Here is a tiny trained network, its code and every weight. The questions are about switching its units off for an input and a target symbol, where a switched-off unit gives its printed mean instead of its output.

import numpy as np


def w(rows, s, z=0):
    codes = np.array(rows[::2]) - 128.0
    scale = np.full(codes.shape[1], s)
    scale[-1] = z or s
    return codes * scale


def f(y):
    return y / 2 * (1 + np.tanh(0.7978845608 * (y + 0.044715 * y**3)))


def softmax(a):
    e = np.exp(a - a.max(-1, keepdims=True))
    return e / e.sum(-1, keepdims=True)


def log_softmax(a):
    a = a - a.max(-1, keepdims=True)
    return a - np.log(np.exp(a).sum(-1, keepdims=True))


def net(x, mask):
    ids = ['ΞΨβζπτ'.index(c) for c in x.split()]
    T = len(ids)
    res = E[ids] + P[:T]
    u = 0
    for l in range(2):
        q, k, v = (res @ M[l].T for M in (Q, K, V))
        z = softmax(np.where(np.tri(T) > 0, q @ k.T / 3**0.5, -1e9)) @ v
        res = res + np.where(mask[u], z, O[l][:, -1]) @ O[l][:, :-1]
        u += 1
        y = f(res @ A[l][:, :-1].T + A[l][:, -1])
        res = res + np.where(mask[u : u + 12], y, B[l][:, -1]) @ B[l][:, :-1]
        u += 12
    return log_softmax(res[-1] @ U[:, :-1].T + U[:, -1])


Q, K, V, O, A, B = {}, {}, {}, {}, {}, {}
E = w([
[151,112,170,102,98,207,206,229,75],'Ξ',
[108,212,116,253,205,108,80,135,205],'Ψ',
[186,182,119,121,216,90,145,216,168],'β',
[128,141,99,183,127,94,171,184,119],'ζ',
[198,169,42,186,134,118,94,194,79],'π',
[114,117,157,172,157,203,119,149,108],'τ',
],0.019)
P = w([
[89,205,186,88,219,48,64,113,7],'0',
[133,153,230,157,97,129,142,136,134],'1',
[156,113,157,151,59,127,156,104,144],'2',
[132,96,147,147,86,164,155,93,135],'3',
[170,86,120,148,75,136,161,110,147],'4',
[120,113,160,176,108,167,136,156,129],'5',
[146,108,133,163,101,156,132,162,139],'6',
[121,55,103,139,160,152,121,104,137],'7',
[135,91,124,149,146,181,111,138,150],'8',
[128,67,101,137,184,176,109,121,153],'9',
[119,71,67,161,178,142,143,159,131],'10',
[125,80,63,139,186,136,142,166,143],'11',
[137,105,67,113,181,149,153,165,167],'12',
],0.011)
Q[0] = w([
[116,101,129,48,74,162,118,78,2],'L0H0',
[108,98,111,107,112,81,147,140,64],'L0H0',
[55,146,87,75,63,169,133,104,144],'L0H0',
],0.0085)
K[0] = w([
[142,162,220,84,69,99,129,123,36],'L0H0',
[150,224,121,55,117,124,193,165,115],'L0H0',
[39,118,214,76,126,92,253,42,163],'L0H0',
],0.0067)
V[0] = w([
[119,144,149,222,210,218,121,92,189],'L0H0',
[165,30,250,160,127,135,143,106,111],'L0H0',
[196,80,86,181,98,133,2,189,44],'L0H0',
],0.0056)
O[0] = w([
[121,78,112,105,133,108,193,63,79,254],'L0H0',
[177,159,148,51,194,89,127,255,126,54],'L0H0',
[173,193,80,90,125,227,165,109,105,254],'L0H0',
],0.01,0.0046)
A[0] = w([
[131,95,134,129,159,221,126,191,168,143],'L0N0',
[84,127,94,117,121,82,181,152,90,133],'L0N1',
[137,37,127,172,160,108,151,146,230,175],'L0N2',
[100,84,255,107,83,76,152,114,108,107],'L0N3',
[127,125,84,172,168,185,96,138,159,171],'L0N4',
[166,95,87,110,126,118,175,140,184,254],'L0N5',
[93,33,98,136,30,162,113,145,159,158],'L0N6',
[124,209,176,47,134,82,88,144,206,146],'L0N7',
[66,87,86,99,157,181,194,135,98,178],'L0N8',
[75,135,44,147,131,148,139,98,81,87],'L0N9',
[120,140,76,175,148,106,110,133,144,188],'L0N10',
[152,193,204,116,136,128,161,109,81,163],'L0N11',
],0.0083,0.0023)
B[0] = w([
[98,63,117,119,120,96,172,211,197,253],'L0N0',
[194,88,178,216,120,122,84,141,138,148],'L0N1',
[132,26,205,111,121,141,182,220,105,186],'L0N2',
[131,2,68,133,80,168,167,89,127,132],'L0N3',
[143,160,102,50,64,120,150,147,64,218],'L0N4',
[86,97,203,184,122,231,139,202,90,224],'L0N5',
[83,30,100,219,101,139,146,61,107,139],'L0N6',
[100,114,142,100,176,218,200,60,80,141],'L0N7',
[227,120,124,101,139,151,80,148,135,245],'L0N8',
[159,197,190,136,107,107,117,158,183,198],'L0N9',
[99,178,180,151,194,225,182,80,139,184],'L0N10',
[168,22,76,150,134,121,128,1,87,177],'L0N11',
],0.0062,0.0076)
Q[1] = w([
[182,104,133,188,237,206,165,138,89],'L1H0',
[84,125,91,97,64,102,241,71,86],'L1H0',
[180,75,105,255,193,234,104,124,112],'L1H0',
],0.0058)
K[1] = w([
[133,181,181,116,248,203,98,106,83],'L1H0',
[167,220,100,113,224,131,176,95,169],'L1H0',
[130,170,144,161,152,98,2,96,57],'L1H0',
],0.0054)
V[1] = w([
[148,90,91,72,206,73,109,91,98],'L1H0',
[139,136,88,64,83,225,159,142,132],'L1H0',
[32,219,2,109,144,144,114,89,172],'L1H0',
],0.0071)
O[1] = w([
[48,130,132,106,60,224,61,119,61,255],'L1H0',
[157,156,65,126,25,180,215,151,50,48],'L1H0',
[104,152,77,114,183,212,2,70,250,201],'L1H0',
],0.008,0.0062)
A[1] = w([
[32,217,126,134,125,99,146,88,50,135],'L1N0',
[90,94,129,123,81,183,54,34,160,137],'L1N1',
[122,47,86,114,117,79,104,183,112,56],'L1N2',
[25,176,184,131,147,121,146,80,112,189],'L1N3',
[58,101,122,125,173,120,102,99,81,114],'L1N4',
[73,123,152,101,93,144,187,97,59,65],'L1N5',
[113,159,184,158,123,119,163,215,191,115],'L1N6',
[151,140,95,100,87,68,254,89,135,140],'L1N7',
[105,151,112,58,175,155,127,178,210,84],'L1N8',
[133,180,160,174,120,100,93,97,45,84],'L1N9',
[158,150,166,149,165,141,44,111,118,254],'L1N10',
[80,100,53,174,180,93,39,155,167,88],'L1N11',
],0.0081,0.002)
B[1] = w([
[145,56,104,132,166,125,144,123,160,152],'L1N0',
[153,109,107,180,59,101,198,118,137,230],'L1N1',
[151,136,191,176,203,135,86,108,156,171],'L1N2',
[142,131,192,62,162,96,139,110,77,164],'L1N3',
[112,61,222,123,93,134,92,201,2,160],'L1N4',
[57,93,80,122,131,101,98,147,162,176],'L1N5',
[87,154,138,112,182,144,80,139,126,210],'L1N6',
[169,62,168,132,88,147,82,79,114,183],'L1N7',
[81,175,100,116,93,67,88,102,54,254],'L1N8',
[119,44,86,205,100,65,119,155,163,149],'L1N9',
[174,98,149,140,136,107,151,94,121,231],'L1N10',
[130,123,78,148,124,55,94,189,138,194],'L1N11',
],0.0078,0.009)
U = w([
[38,88,25,182,149,131,161,153,109,109],'Ξ',
[169,54,70,234,145,115,224,22,99,176],'Ψ',
[185,202,126,129,229,120,133,102,25,149],'β',
[142,140,82,180,96,40,102,89,142,4],'ζ',
[120,157,2,181,136,127,193,43,80,123],'π',
[98,153,181,202,85,213,29,3,40,133],'τ',
],0.0039,0.003)

Each question gives the input, a string of symbols that net reads in full, and the target symbol t.
The units are the heads (3 rows each of Q, K, V and O) and the neurons (one row each of A and B). Each row of codes is followed by its name. A weight is (code - 128) times the scale printed after its matrix; where a second scale follows, it is the last column's (O, A, B and U).
mask holds one flag per unit, layer by layer, with each layer's heads first. A switched-off unit (its flag False) gives its mean, the last column of its rows in O or B, instead of its output. The means were averaged over made-up inputs and are rounded, as every weight is.
A unit's drop is (log p(t) with every unit on - log p(t) with that unit switched off) / (log p(t) with every unit on - log p(t) with every unit switched off).
The circuit of an input: a set's keep is (log p(t) with only the set's units on - log p(t) with every unit switched off) / (log p(t) with every unit on - log p(t) with every unit switched off). Starting from the 12 units with the biggest drops (on a tie, the unit counted first), units are removed one at a time, each time the one whose removal leaves the highest keep (on an exact tie, the one counted first), for as long as the keep stays at least 0.8.
units of the circuit, in order: the units of the circuit, biggest drop first
top k neurons: the k neurons with the biggest drops, biggest first
k most important neurons of layer l: the k neurons of layer l with the biggest drops, biggest first
drop of u: that unit's drop, to one decimal
input Ξ Ξ β β Ξ Ψ β τ β τ, target Ψ: units of the circuit, in order : L1H0
input π π Ξ Ξ Ξ π β Ξ Ξ β π β π, target π: units of the circuit, in order : L0H0, L1H0
input π β Ξ τ β β π β Ψ, target π: units of the circuit, in order : L1H0, L0H0, L0N4
input π β ζ, target π: units of the circuit, in order : L0H0, L1H0, L0N2
input Ψ β Ξ β β Ψ τ, target Ψ: 2 most important neurons of layer 1 : L1N1, L1N10
input ζ ζ β τ Ξ Ξ β Ξ, target β: units of the circuit, in order : L0H0, L1H0, L1N6
input Ξ Ξ β Ψ β τ β Ψ β β, target Ψ: 2 most important neurons of layer 1 : L1N7, L1N8
input Ψ τ β Ξ β β β ζ β Ξ Ξ Ψ π, target ζ: top 3 neurons : L1N11, L0N2, L0N9
input τ β Ξ β ζ, target Ξ: top 3 neurons : L1N5, L0N11, L0N5
input β Ξ τ β Ψ β Ξ Ξ β, target τ: top 3 neurons : L0N5, L0N0, L0N11
input β ζ τ β β β τ β Ξ β ζ, target τ: 2 most important neurons of layer 0 : L0N11, L0N0
input τ Ξ β, target Ξ: top 2 neurons : L1N5, L0N11
input Ψ Ξ β β β β ζ Ξ π β Ξ Ψ ζ, target ζ: 4 most important neurons of layer 0 : L0N9, L0N8, L0N2, L0N11
input τ β π π β ζ Ξ, target Ξ: top 2 neurons : L1N5, L0N0
input Ψ Ξ β β ζ Ξ β, target ζ: 3 most important neurons of layer 1 : L1N11, L1N8, L1N10
input π π Ξ, target π: top 2 neurons : L0N2, L0N5
input Ψ π Ξ π β β, target ζ: top 2 neurons : L1N11, L0N2
input Ξ Ξ β Ξ π π Ξ β β Ψ Ξ Ξ, target β: 2 most important neurons of layer 1 : L1N2, L1N6
input Ξ Ψ β β β Ψ β, target Ψ: drop of L0N11 : -0.1
input π Ξ Ψ π π β π β ζ β τ, target π: drop of L0N10 : 0.0
input Ψ β π, target ζ: drop of L0N5 : 0.2
input Ξ β ζ Ψ, target Ψ: most important neuron of layer 0 : L0N2
